Each row is shifted at random along 5 fixed directions that mean nothing.
Known rows, with every step that occurs
kogog-pilut-duriv-zome-fumipor-sato-golod: 11.0  10.4  -4.2  9.1  21.4  -24.1  -5.3  -19.1  1.5  19.1  23.6  -5.9  2.2  -5.2  -1.8  16.0  -5.6  -23.3  6.0  -9.9  -8.0  17.2  -1.0  -4.1  6.5  15.1  -21.4  -33.4  12.9  15.9  12.4  20.3  33.5  29.6  -5.9  -25.0  -22.3  9.9  7.6  20.0  2.8  -9.2  -7.7
kogog-pilut-duriv-muta-sato: 19.5  2.0  -14.7  11.4  -38.1  -7.0  -7.3  -19.4  20.6  3.9  -13.7  8.7  -6.0  21.0  -12.8  23.3  15.7  -12.1  -18.5  -30.3  -22.6  -7.5  6.2  -39.4  13.3  -23.3  -0.7  -18.1  -18.8  16.9  -10.1  17.1  11.2  -14.8  16.9  4.2  11.0  -1.1  35.0  -10.4  -3.7  20.7  4.6
duriv-muta-pilut-sato-kogog: 39.7  -16.0  5.8  13.4  -12.4  -1.4  11.8  2.8  8.8  2.9  2.7  14.3  -37.1  -4.7  -2.3  0.4  -4.0  1.4  -7.7  3.1  -19.9  -2.4  3.6  -6.5  -1.8  -29.2  -18.7  12.4  -42.3  -5.1  9.2  19.7  -24.5  0.2  25.5  12.7  6.1  -9.3  20.7  -2.9  -0.5  20.1  -4.9
muta-goduz-fumipor-sato-golod-kogog-pilut-duriv-zome: 25.6  3.6  -9.2  21.5  -18.6  -7.1  -7.9  -19.0  25.9  13.3  25.0  18.5  0.7  9.0  16.3  -15.2  -12.1  -23.8  -2.1  -4.8  -28.0  8.3  -7.3  -18.7  18.5  -28.6  -6.4  -26.1  -0.6  -1.9  10.6  8.3  30.7  9.8  -12.9  -25.6  8.2  -11.2  6.8  3.3  -13.9  3.5  3.4
muta-goduz-fumipor-sato: 13.1  12.1  -2.1  16.2  3.2  8.7  -10.9  -7.1  -13.1  27.8  31.8  -11.9  0.9  -6.7  25.9  -2.0  -29.1  9.7  -18.3  28.5  -11.0  -8.2  -13.0  9.0  9.0  -18.2  1.3  -4.7  31.1  -8.6  2.0  0.4  -13.2  -24.6  -37.2  -15.0  -21.0  28.9  0.0  -11.8  -14.1  -22.6  -11.9
kogog-pilut-duriv-muta-goduz-golod-sato-fumipor: 23.1  -0.8  8.3  36.9  -29.4  -0.4  13.5  2.9  21.8  18.0  11.5  15.5  3.2  10.8  11.7  1.6  20.0  -17.1  -11.9  7.0  -21.7  16.3  -1.4  -22.4  -13.4  -29.7  -6.1  14.8  -26.9  19.9  -6.4  20.1  -13.1  -2.5  3.9  25.1  -3.7  -33.0  -0.2  17.8  -18.3  21.2  -4.9
sato-kogog-pilut-duriv-muta-goduz-fumipor: 12.2  -2.0  -2.2  17.8  -0.8  -6.4  7.2  -8.4  15.7  29.0  13.5  9.1  8.7  21.1  8.5  -4.6  29.1  -14.1  -39.8  41.0  -12.7  -0.1  -3.4  -12.7  -3.4  -6.5  13.2  9.9  -22.4  14.6  -18.9  31.6  4.8  3.4  -18.6  23.8  -37.2  -3.6  6.8  7.0  -18.5  12.9  5.4
muta-goduz-golod-pilut-duriv-zome-fumipor-sato: 5.3  -8.4  -9.7  0.0  -9.5  -6.6  -23.1  -5.3  17.9  16.8  -0.7  5.5  10.7  8.8  22.7  10.8  -9.2  1.2  -40.2  -2.4  -17.1  -12.9  10.4  -3.1  7.5  -19.2  -8.7  -0.9  8.9  26.0  9.4  0.4  -1.3  -11.5  -4.6  -8.8  0.6  12.9  -5.8  14.6  -27.4  2.9  -0.5
duriv-muta-goduz-golod-sato-fumipor: 25.3  -3.2  2.2  20.1  -5.2  7.7  -20.9  4.2  9.5  -7.3  -11.2  -0.1  -3.3  -5.7  2.4  -0.3  -22.7  7.7  -16.8  3.3  -12.2  2.0  6.4  -7.9  -3.4  -18.3  2.4  10.8  -15.5  -2.9  -6.7  -0.3  -7.7  -14.8  10.7  5.9  13.6  -5.9  -4.6  28.1  -28.7  4.2  -4.3
duriv-zome-fumipor-sato-kogog-pilut-goduz-golod-muta: -12.2  2.5  -9.1  21.0  18.4  -21.8  -14.8  -8.1  17.8  8.6  -18.4  22.7  20.6  20.6  2.6  34.0  -16.2  -20.7  -35.0  -11.2  8.9  -4.0  23.4  1.9  1.2  10.8  -11.4  3.5  2.9  38.9  6.9  7.9  27.3  11.2  14.3  -11.0  -20.8  12.0  9.2  47.3  -14.2  19.4  31.4
pilut-sato-kogog-zome-fumipor: 15.2  2.1  -9.1  15.1  26.3  -0.3  14.5  -11.4  12.8  6.0  15.8  23.7  2.4  9.5  -22.9  -8.9  7.8  -38.8  0.1  6.4  -10.3  5.8  -20.0  9.6  1.9  23.0  5.8  1.6  -27.9  -3.2  16.3  -0.6  30.0  35.8  10.3  22.7  -17.7  -12.7  18.1  27.1  -9.2  18.4  16.7
goduz-muta-pilut-sato-kogog-zome: 47.2  3.1  -15.7  7.4  -7.9  -10.3  17.0  -1.5  -3.3  9.3  28.9  -6.9  -34.1  -2.5  -8.0  -13.4  -4.5  -13.8  3.7  30.5  -20.2  -6.1  -25.6  8.2  1.7  -21.5  -2.0  -0.5  -33.3  -38.6  7.0  16.0  15.5  -3.4  -5.3  -9.1  -25.6  -10.7  15.5  -14.3  -15.3  -14.2  -4.4
zome-fumipor-sato-pilut-goduz-golod: -11.1  21.8  3.2  44.4  5.6  -5.2  11.1  -3.7  21.6  16.3  7.3  30.8  13.5  -8.6  -1.8  12.4  3.3  10.5  -29.0  -21.4  -12.9  4.6  -9.4  1.8  -0.4  6.8  -17.4  9.0  -2.1  26.2  21.3  -17.6  -21.5  -0.2  -9.6  22.3  -16.3  2.9  0.6  24.1  -7.1  29.4  18.0
muta-pilut-sato-golod-kogog: 49.2  -13.1  1.9  18.1  -30.7  1.2  17.9  1.5  24.0  -22.3  21.1  36.9  -40.4  -20.6  5.0  -41.8  -10.8  -7.5  45.7  -23.6  -32.7  21.4  -26.7  -6.9  3.7  -43.2  -30.9  -13.0  -61.5  -31.7  34.1  4.3  6.3  27.7  26.0  -8.2  45.2  -54.3  14.3  -5.8  5.6  12.6  0.3
fumipor-sato-golod-kogog-pilut: 6.5  10.6  15.0  30.4  5.1  -15.0  42.4  7.9  18.8  16.9  25.4  44.2  2.3  3.7  20.1  -28.4  9.8  -16.9  24.2  -13.6  -1.9  29.4  -18.5  2.9  -15.2  -17.2  -36.2  5.0  -5.0  0.7  31.4  12.1  -1.7  45.0  5.2  -1.7  11.3  -41.5  -13.2  18.9  16.0  10.0  -2.1
goduz-golod-kogog-pilut-duriv-zome-fumipor: -20.2  -12.2  -22.9  -29.5  -3.3  -0.3  23.6  5.3  45.4  10.3  -29.3  31.9  34.8  43.8  -6.4  -2.1  42.0  -27.4  -46.1  8.4  -5.5  -5.8  22.1  -28.3  -13.7  8.5  11.5  5.9  -24.3  30.7  -19.4  16.2  32.6  15.8  13.8  28.7  -15.7  -12.9  -30.0  15.4  -25.5  35.2  28.3
zome-fumipor-sato-pilut-goduz-kogog: -7.4  10.0  39.0  50.8  11.2  -3.0  58.4  21.0  -20.9  58.3  49.9  34.0  -1.3  -28.9  39.3  6.9  6.6  10.3  -7.2  16.6  4.8  20.6  -10.6  43.0  -38.9  -12.4  -34.1  37.1  7.0  14.8  42.8  8.3  -81.7  7.0  -33.6  25.7  -56.3  -2.2  -13.9  3.9  14.9  22.0  -14.1
duriv-muta-goduz-golod-pilut: 11.8  -18.6  22.0  -18.6  2.1  15.9  18.2  7.1  60.9  -32.9  -46.3  24.6  11.9  28.9  -3.3  -38.3  18.1  -17.1  -32.9  5.3  -42.2  -2.7  5.7  -39.3  3.6  -9.0  -5.9  35.2  -71.3  10.0  -16.7  14.2  7.1  8.7  25.7  21.0  43.1  -28.2  -57.1  13.4  -34.6  -13.9  28.8
golod-sato-kogog-zome-fumipor: 24.0  7.1  -13.2  7.5  28.6  -8.2  -18.1  -3.7  0.9  -18.2  -10.6  13.8  0.7  -7.2  -20.5  -12.3  -26.2  -43.5  26.2  -6.9  -2.4  18.2  -37.5  30.9  2.0  34.4  27.5  -16.0  -22.9  -23.6  26.6  -9.5  46.3  55.0  6.7  -5.9  10.9  -8.7  -0.5  54.0  -10.4  -4.6  -1.0
duriv-zome-fumipor-sato: -19.3  -14.7  25.9  -7.1  54.9  13.3  5.5  -3.5  37.9  -22.5  -20.8  25.7  19.2  13.9  -11.4  11.0  -20.5  -50.0  -13.3  -29.6  -6.4  -3.9  18.3  -25.4  10.9  35.8  -25.7  24.9  -21.5  40.2  21.5  -9.9  22.4  25.9  32.6  0.6  26.5  -5.9  -30.8  49.1  -7.1  7.7  27.4
kogog-zome-fumipor-sato-pilut-duriv-muta-goduz: 0.7  22.9  -18.2  34.0  -14.2  -15.1  -0.4  -28.5  29.5  30.5  -15.8  30.8  8.8  6.9  -23.2  31.8  37.5  -6.5  -51.2  -35.1  -33.5  -16.9  -11.5  -14.8  11.1  14.5  18.9  6.8  5.3  21.8  12.6  -26.6  -1.4  -2.1  5.7  37.0  -6.8  14.7  25.1  12.7  -12.8  51.2  7.9
zome-fumipor-sato-kogog-pilut: 11.7  21.3  7.0  36.0  13.1  -10.9  -2.1  -14.6  -5.6  -2.7  30.7  14.6  -11.6  -24.5  -13.6  8.8  -27.4  -29.5  17.1  -27.3  -15.0  25.2  -40.7  13.5  14.3  23.2  -17.9  -22.1  3.2  -3.4  29.7  -19.1  -1.7  48.3  -14.6  -12.9  3.4  4.5  4.0  35.8  22.6  -2.7  -15.1
fumipor-sato-pilut-duriv-muta-goduz-golod-kogog: 61.3  7.5  -14.9  -8.6  41.9  -17.8  -30.2  -1.7  28.8  6.9  6.4  1.7  23.2  14.3  13.0  -25.6  -19.6  21.7  -32.3  16.4  -3.5  -15.9  13.9  9.7  9.4  -11.1  -20.5  -8.1  -7.3  6.4  5.2  39.9  34.0  4.8  1.5  -6.1  -1.7  1.2  9.3  24.6  -36.2  -25.5  16.6
kogog-zome-fumipor-sato-golod: -15.3  18.3  -6.4  20.1  52.6  -7.3  -0.8  -10.8  -0.6  12.5  3.8  21.5  23.6  -2.1  -6.8  8.8  -8.9  -22.9  -0.8  -18.0  7.1  1.6  -20.7  13.4  -3.7  34.5  -14.0  3.3  6.0  17.1  27.6  -11.2  36.1  28.0  8.1  2.5  -10.0  -8.1  4.7  46.9  -1.0  -0.7  13.0
pilut-duriv-muta-sato-zome-fumipor: 0.5  -13.6  7.1  -20.6  12.3  11.5  -11.2  -14.3  41.3  -10.0  -35.9  10.9  6.5  1.4  -17.5  -6.8  16.7  -24.9  -22.7  -40.0  -22.8  -23.3  7.8  -37.4  7.4  16.3  8.6  5.6  -44.6  28.4  -0.1  4.8  25.5  -14.2  36.9  37.6  13.5  -3.3  9.8  26.3  -25.3  29.3  23.2
goduz-muta-sato-pilut-duriv: 30.6  5.8  -12.5  10.2  -21.8  -11.9  -4.5  -3.2  7.6  21.4  15.3  -9.3  -16.0  -5.7  5.6  -2.2  7.0  28.3  -21.6  -2.5  -5.0  -16.6  -2.8  -10.2  -7.7  -31.2  4.3  -2.7  -7.2  -13.6  4.8  13.4  -0.1  -40.4  -16.3  5.5  -26.9  -0.6  28.8  -18.1  -23.8  11.2  -1.4
sato-kogog-zome-fumipor: 2.2  1.7  18.9  23.3  10.6  2.9  36.5  -1.3  3.5  -7.5  15.3  32.6  -7.2  -15.6  -14.0  -20.1  14.2  -56.0  26.1  -11.3  -23.9  22.7  -39.0  21.2  -10.8  32.2  2.3  11.9  -40.6  -7.5  26.3  -15.4  1.5  57.0  0.8  25.8  -1.5  -38.2  -15.9  33.5  12.2  14.7  -4.3
goduz-kogog-pilut-duriv-zome-fumipor-sato-golod: -1.5  9.9  -31.5  -1.0  25.1  -26.2  -17.1  -8.6  -37.3  59.1  37.4  -11.6  16.5  1.4  21.7  39.5  -17.9  20.4  -30.6  26.3  36.2  -3.5  17.1  23.7  -10.9  -1.8  -14.4  -27.9  55.2  18.9  8.5  29.8  20.0  -5.6  -35.0  -27.8  -73.6  49.1  23.1  11.0  -7.1  -2.6  -13.5
pilut-duriv-zome-fumipor-sato-golod: -10.8  -1.1  -7.8  -5.4  10.7  -12.1  -7.3  -16.3  20.6  20.3  -1.7  8.0  9.0  -0.7  -7.3  8.7  11.7  -11.5  -16.1  -31.4  -11.9  -1.1  21.4  -17.9  8.7  18.2  -3.1  -17.6  15.6  28.6  14.9  -5.7  21.2  3.5  12.1  4.8  -12.1  20.2  5.4  19.4  -10.5  29.9  7.3
muta-goduz-kogog-sato-golod-pilut-duriv-zome-fumipor: 2.7  -6.5  -13.3  16.3  -53.1  3.5  5.8  -16.8  32.6  8.5  0.3  40.2  -8.7  8.3  9.4  7.4  16.1  -12.4  -25.7  -33.1  -34.5  8.3  -2.6  -21.7  8.0  -26.8  16.3  -12.2  -14.9  1.4  20.2  -25.8  2.1  6.7  -12.6  -9.2  17.6  0.1  -2.7  -0.8  -14.3  44.1  0.7
duriv-zome-fumipor-sato-pilut-goduz-golod: 10.5  7.2  7.2  21.2  20.8  -4.4  -9.8  -14.7  33.6  -23.0  -6.7  15.8  4.1  -4.9  -19.1  12.4  -30.1  -22.6  -10.5  -33.7  -25.3  4.1  9.2  -10.0  22.2  18.7  -23.8  -11.2  -20.3  20.8  19.6  -10.5  22.4  16.8  9.1  -15.8  12.2  3.0  -8.4  36.5  -14.5  5.3  24.5
pilut-goduz-kogog-zome-fumipor: 8.4  9.3  -4.2  11.1  19.3  0.4  2.2  -4.3  -23.6  4.0  13.1  6.7  15.0  -4.4  -1.0  4.2  -18.6  -27.2  8.7  19.9  -4.4  4.3  -10.5  35.0  5.4  11.2  0.2  -10.2  -20.9  -10.2  10.5  9.8  16.9  8.8  -13.2  -19.9  -31.2  7.7  4.5  6.1  -6.6  -27.2  15.5
zome-fumipor-sato-kogog: -6.3  9.4  16.1  21.0  22.9  -2.8  18.8  2.1  -6.4  19.7  25.2  19.5  -3.9  -22.9  2.6  -3.2  -6.0  -14.8  0.0  -10.0  -5.2  15.1  -21.5  22.3  -7.3  23.7  -10.7  6.7  10.6  4.9  30.4  -16.6  -29.3  31.1  -11.5  16.7  -16.9  10.2  -11.0  29.6  13.1  14.8  -14.5
zome-fumipor-sato-golod-pilut-duriv-muta-goduz: 0.8  2.2  -3.3  4.7  51.9  -22.8  -43.8  -7.6  4.8  30.5  -10.4  3.3  21.6  -6.6  18.0  10.7  -12.9  24.9  -39.8  -0.7  10.1  -6.5  3.4  7.9  -1.4  6.5  -13.1  3.0  9.5  25.6  18.1  13.8  11.7  3.5  8.6  -7.3  -10.9  22.0  12.4  42.7  -17.8  -9.3  7.4
sato-pilut-goduz-golod-kogog-zome: 12.2  31.1  -65.2  29.5  -42.9  -39.2  -28.2  -19.6  10.7  22.6  -19.1  16.5  9.3  14.7  -19.2  24.5  23.4  39.8  -42.2  -0.9  1.7  -17.2  -3.2  20.3  7.1  -14.7  38.3  -31.1  16.1  -12.1  -8.0  -8.6  33.5  -13.6  -12.6  -0.5  -26.7  13.7  53.3  -3.2  -22.9  44.0  19.0
sato-golod-kogog-pilut-duriv-muta-goduz: 17.5  0.0  -26.8  1.5  8.0  -25.6  -23.1  -15.7  38.9  -3.1  -23.3  23.0  19.6  25.1  -4.9  -16.5  28.1  4.8  -25.9  3.2  -4.1  1.4  5.7  -24.0  9.4  -7.3  5.7  -16.7  -30.1  -0.6  -14.1  25.8  55.3  21.6  21.5  -4.2  11.0  -19.2  17.9  18.2  -23.9  9.9  23.3

Rows
45.9  -1.9  -2.9  16.4  10.8  -6.8  -10.5  -9.9  18.5  3.3  8.0  17.3  11.6  10.5  3.5  -3.7  4.4  -0.8  -22.7  5.1  -11.7  -13.6  3.4  1.3  2.9  -12.0  -9.5  12.6  -38.8  11.5  9.0  24.9  23.5  -0.7  -1.1  12.7  -4.8  -24.9  22.1  14.5  -25.0  1.6  18.0 | sato-pilut-duriv-muta-goduz-kogog-zome
35.0  16.8  -44.0  -2.5  -51.0  -6.4  -14.9  -20.6  39.5  -31.1  -21.9  12.2  -21.5  2.4  -19.5  -12.4  -0.7  -8.3  -3.5  -19.7  -42.5  -11.9  -22.6  -8.3  33.4  -18.3  27.2  -46.3  -37.7  -30.5  -5.7  -11.1  48.9  -0.4  5.5  -24.7  29.8  1.6  17.5  -7.4  -23.1  12.8  14.5 | muta-pilut-goduz-golod-kogog-sato-zome
14.2  -10.3  -2.1  -32.3  4.4  -14.5  -39.4  -11.7  15.4  8.1  -38.1  -9.9  -8.0  -14.0  -4.8  -0.5  -3.1  2.2  -17.5  -23.8  -11.3  -17.5  -10.2  -2.1  -0.9  3.0  21.9  -10.0  -23.9  6.6  8.7  13.0  26.7  -3.2  18.6  4.2  9.9  15.4  13.3  25.5  -18.7  3.9  1.6 | golod-pilut-duriv-muta-sato-zome-fumipor
7.2  -16.4  0.8  -7.5  3.2  -10.2  17.6  -1.0  13.7  24.5  11.6  16.5  -15.0  -7.6  11.5  3.8  20.7  -12.5  -24.4  7.5  -16.6  -10.1  4.5  4.1  -5.1  7.9  -5.9  13.4  -13.3  21.0  22.8  10.0  -12.3  10.6  5.3  21.8  -19.5  11.2  -1.4  10.4  -8.9  33.2  -12.7 | muta-pilut-duriv-zome-fumipor-sato-kogog
43.7  15.0  -19.1  3.6  -1.5  -17.8  -27.3  -16.1  -0.1  18.0  9.9  12.0  11.8  -11.4  14.7  -7.1  -17.1  12.1  -12.2  -9.6  -12.8  -11.1  -18.2  30.1  2.2  -2.5  12.4  -8.4  4.9  -10.7  24.5  0.1  31.4  1.5  -20.2  -3.5  -14.0  15.3  19.9  12.2  -22.4  -12.0  12.2 | golod-muta-goduz-kogog-zome-fumipor-sato-pilut-duriv
27.4  -0.1  -8.8  3.8  -41.4  -15.5  -3.4  -10.1  9.4  18.4  19.9  1.6  -20.3  -15.3  12.0  -13.8  1.4  -4.3  -16.6  -1.8  -44.4  7.8  -13.1  14.5  9.5  -16.0  8.3  -24.8  8.8  -10.8  14.1  -7.9  -16.5  13.1  -25.5  -7.2  -7.4  21.6  -13.5  0.0  -17.8  6.7  -28.1 | muta-goduz-golod-pilut-duriv-zome-fumipor-sato-kogog
22.3  2.7  -3.2  16.9  8.8  0.5  4.5  -14.2  37.3  0.4  6.9  18.5  11.0  21.1  7.7  -29.5  0.2  -9.9  -3.1  20.4  -16.5  14.0  -18.0  -28.9  0.0  -17.2  -3.9  0.9  -39.5  -5.3  -7.7  26.8  56.6  11.3  -2.5  -1.1  -4.0  -26.2  1.7  7.4  -27.0  -14.8  38.6 | kogog-pilut-sato-golod-muta-goduz-fumipor
22.2  3.4  -14.4  0.7  -8.8  -5.1  2.1  -17.7  9.7  19.6  2.9  -6.5  -8.5  15.0  -5.4  11.9  9.6  5.4  -41.8  32.8  -10.0  -17.0  3.1  -14.2  9.0  -18.0  9.3  -3.1  -4.0  -10.6  -24.1  23.5  9.8  -18.6  -10.2  2.9  -30.9  30.7  12.7  -13.8  -28.8  4.8  -0.6 | duriv-muta-goduz-kogog-pilut-sato-zome
14.6  -1.4  -28.7  11.0  -14.4  -15.8  22.3  7.9  9.8  32.8  5.8  22.1  -14.1  14.6  8.0  -5.3  20.6  10.6  -18.7  20.7  4.5  -13.1  -7.3  -4.0  -20.0  -42.0  -2.6  16.1  -22.6  -21.2  8.6  14.3  13.7  -17.7  14.2  4.6  -25.2  -27.4  22.3  -12.8  -18.5  24.4  11.5 | goduz-muta-pilut-sato-golod-kogog-zome
-6.6  19.5  -10.2  48.5  -21.9  -12.4  -12.1  -8.2  4.7  1.4  -1.4  9.1  1.3  -6.3  -1.5  26.3  -11.8  -23.9  6.0  -14.0  -4.0  15.1  -25.3  4.2  3.2  -9.1  0.6  -22.5  -10.2  9.9  3.2  -2.5  11.4  4.9  -4.8  -11.7  -13.1  -11.6  17.0  29.8  -7.7  14.3  5.5 | kogog-pilut-goduz-golod-sato-zome-fumipor
2.3  -14.2  22.8  10.2  22.0  1.2  15.0  27.0  -4.4  19.8  -20.9  4.0  -9.2  -18.0  30.0  8.9  -7.5  -1.6  -15.6  28.9  3.4  -4.6  5.4  21.5  -36.2  -15.9  -15.2  34.3  -41.9  16.1  5.8  37.1  -36.2  -13.9  20.2  18.3  -29.8  -10.8  -16.0  25.6  -20.3  4.1  -2.8 | duriv-muta-pilut-goduz-golod-sato-zome-fumipor
-16.1  -1.0  0.2  34.2  30.6  -13.5  -15.6  -4.1  -1.5  26.8  5.0  24.7  15.5  2.5  12.4  54.4  -27.0  8.5  -43.7  -7.3  28.4  -14.3  29.8  14.5  -2.2  1.2  -23.6  18.0  18.9  41.5  29.5  -1.7  -8.8  -10.5  -2.0  -10.4  -30.5  22.3  23.8  35.4  -7.8  35.2  18.0 | duriv-zome-fumipor-sato-pilut-goduz-kogog
32.6  -17.2  18.7  -8.2  27.0  5.0  18.5  7.5  13.9  -0.5  -6.9  30.1  4.3  -6.4  8.4  -36.5  2.6  -41.8  26.4  -24.5  -20.8  10.5  -1.9  3.5  -22.5  -3.2  -19.6  2.3  -63.2  1.0  26.3  33.7  19.6  30.8  39.3  15.5  12.0  -51.2  -0.1  25.9  -5.5  -2.8  10.1 | pilut-duriv-muta-sato-golod-kogog-zome-fumipor
-5.7  -11.9  -7.4  26.5  1.3  -16.2  -7.5  0.8  18.1  14.1  -8.8  31.0  6.9  17.8  2.1  27.3  6.3  -38.1  -12.5  -9.5  15.0  13.1  2.8  -1.8  -11.1  5.4  11.1  5.5  -11.1  29.5  20.1  5.9  13.6  31.8  14.8  11.2  -7.7  -14.9  15.9  50.1  -7.7  50.6  2.4 | golod-sato-kogog-pilut-duriv-zome-fumipor
40.6  -2.3  11.8  36.0  12.0  -2.4  -13.6  -5.0  -4.9  9.1  23.7  19.2  1.8  -17.6  11.4  12.6  -16.7  -6.9  -7.0  -11.9  -10.3  -1.4  -7.8  17.3  -7.3  -13.0  -24.2  10.8  -36.0  13.6  26.6  13.1  -6.9  6.2  -5.0  8.0  -9.2  -31.4  25.9  24.7  -5.7  3.2  3.2 | sato-pilut-duriv-muta-goduz-kogog-zome-fumipor
5.7  -2.2  -34.0  -2.3  -5.4  -21.3  -28.3  -13.6  13.1  8.4  -11.9  4.0  -2.7  6.8  -7.3  16.8  -7.0  -1.3  -23.8  -21.4  6.8  -9.7  7.1  -24.7  0.2  -15.6  6.1  -28.7  -8.6  -8.4  1.3  8.8  48.2  -12.3  10.0  -26.6  -14.9  0.6  29.7  12.2  -22.1  18.2  10.6 | goduz-muta-sato-golod-kogog-pilut-duriv-zome-fumipor
6.9  -0.6  -5.1  19.1  -17.4  -8.7  -2.5  -7.9  -2.3  8.5  -28.9  30.8  -10.6  -8.8  -2.3  8.7  -9.0  1.1  -9.3  -29.1  -16.0  2.3  -9.5  6.6  -9.4  -20.8  2.5  -4.4  -37.1  -8.4  22.4  3.5  3.6  -1.9  16.0  -7.9  4.1  -0.4  16.8  12.6  -8.5  14.8  9.8 | duriv-muta-sato-golod-pilut-goduz-kogog-zome-fumipor
-5.8  3.8  -17.1  27.0  -28.6  -13.2  9.6  -1.7  2.8  42.3  -22.4  25.3  -3.5  13.5  13.5  15.7  16.6  22.0  -36.1  7.2  3.5  -2.2  11.4  -11.1  -23.0  -42.1  12.8  -3.4  -7.6  -1.7  -9.4  27.7  -9.5  -25.6  5.4  4.4  -29.9  5.6  29.4  -11.8  -9.8  39.1  8.9 | duriv-muta-sato-golod-kogog-pilut-goduz-fumipor
-14.7  34.8  -11.6  65.8  -14.1  -20.4  2.9  -18.4  10.7  28.5  0.7  30.5  4.4  -0.8  -19.8  44.6  8.9  -11.6  -28.0  -39.8  -13.0  -7.1  -20.3  -0.9  8.2  1.3  1.7  8.8  8.2  14.5  26.0  -36.8  -7.7  -11.9  -1.9  7.2  -18.9  -1.3  33.5  18.3  1.4  41.2  19.3 | kogog-zome-fumipor-sato-pilut-goduz-muta
4.1  -10.5  -17.6  -6.8  -1.3  -5.0  1.1  -25.8  42.4  -16.1  -15.6  24.9  -0.4  18.8  -25.5  0.5  26.2  -36.4  -27.7  -14.4  -22.1  -6.1  -6.5  -29.9  13.9  27.0  20.4  -12.0  -39.8  10.9  1.1  4.6  49.4  25.9  10.8  18.3  2.2  2.8  11.4  23.2  -24.1  37.1  12.6 | muta-sato-kogog-pilut-duriv-zome-fumipor
12.2  -12.2  12.1  -13.7  26.3  -3.5  0.6  -6.4  30.2  -27.0  -22.8  28.8  -0.2  -10.0  1.4  -18.3  -29.7  -20.9  4.5  -21.6  -22.8  3.9  7.9  -4.6  10.8  13.7  -19.3  3.0  -47.5  3.0  28.5  4.6  41.4  21.3  23.3  -22.4  19.3  4.5  -27.2  30.6  -19.9  -11.3  34.4 | duriv-zome-fumipor-sato-golod-muta-pilut-goduz-kogog
74.0  23.7  -24.7  9.6  -12.4  -22.6  -15.8  -15.7  18.8  9.0  14.4  5.1  -2.4  0.6  -4.9  -19.8  -12.5  1.3  -5.4  -14.9  -37.1  -5.5  -10.5  14.6  17.9  -19.6  -5.4  -33.9  0.1  -17.9  13.6  14.4  26.5  12.4  -5.3  -11.5  8.1  -1.5  19.6  3.7  -19.6  -13.0  -3.4 | fumipor-sato-pilut-duriv-muta-goduz-golod-kogog-zome
-7.1  7.2  -11.0  17.5  3.7  -18.4  -6.1  -6.7  18.0  5.2  -15.6  18.7  4.8  5.7  -1.5  9.8  6.3  -20.9  -17.8  1.8  8.5  -8.5  -19.3  -1.3  -2.7  -7.2  11.2  -1.9  -30.1  -9.3  0.5  10.6  28.7  1.9  9.1  -10.5  -16.4  -15.2  21.5  20.2  -15.6  15.6  20.2 | golod-kogog-pilut-goduz-muta-sato-zome-fumipor
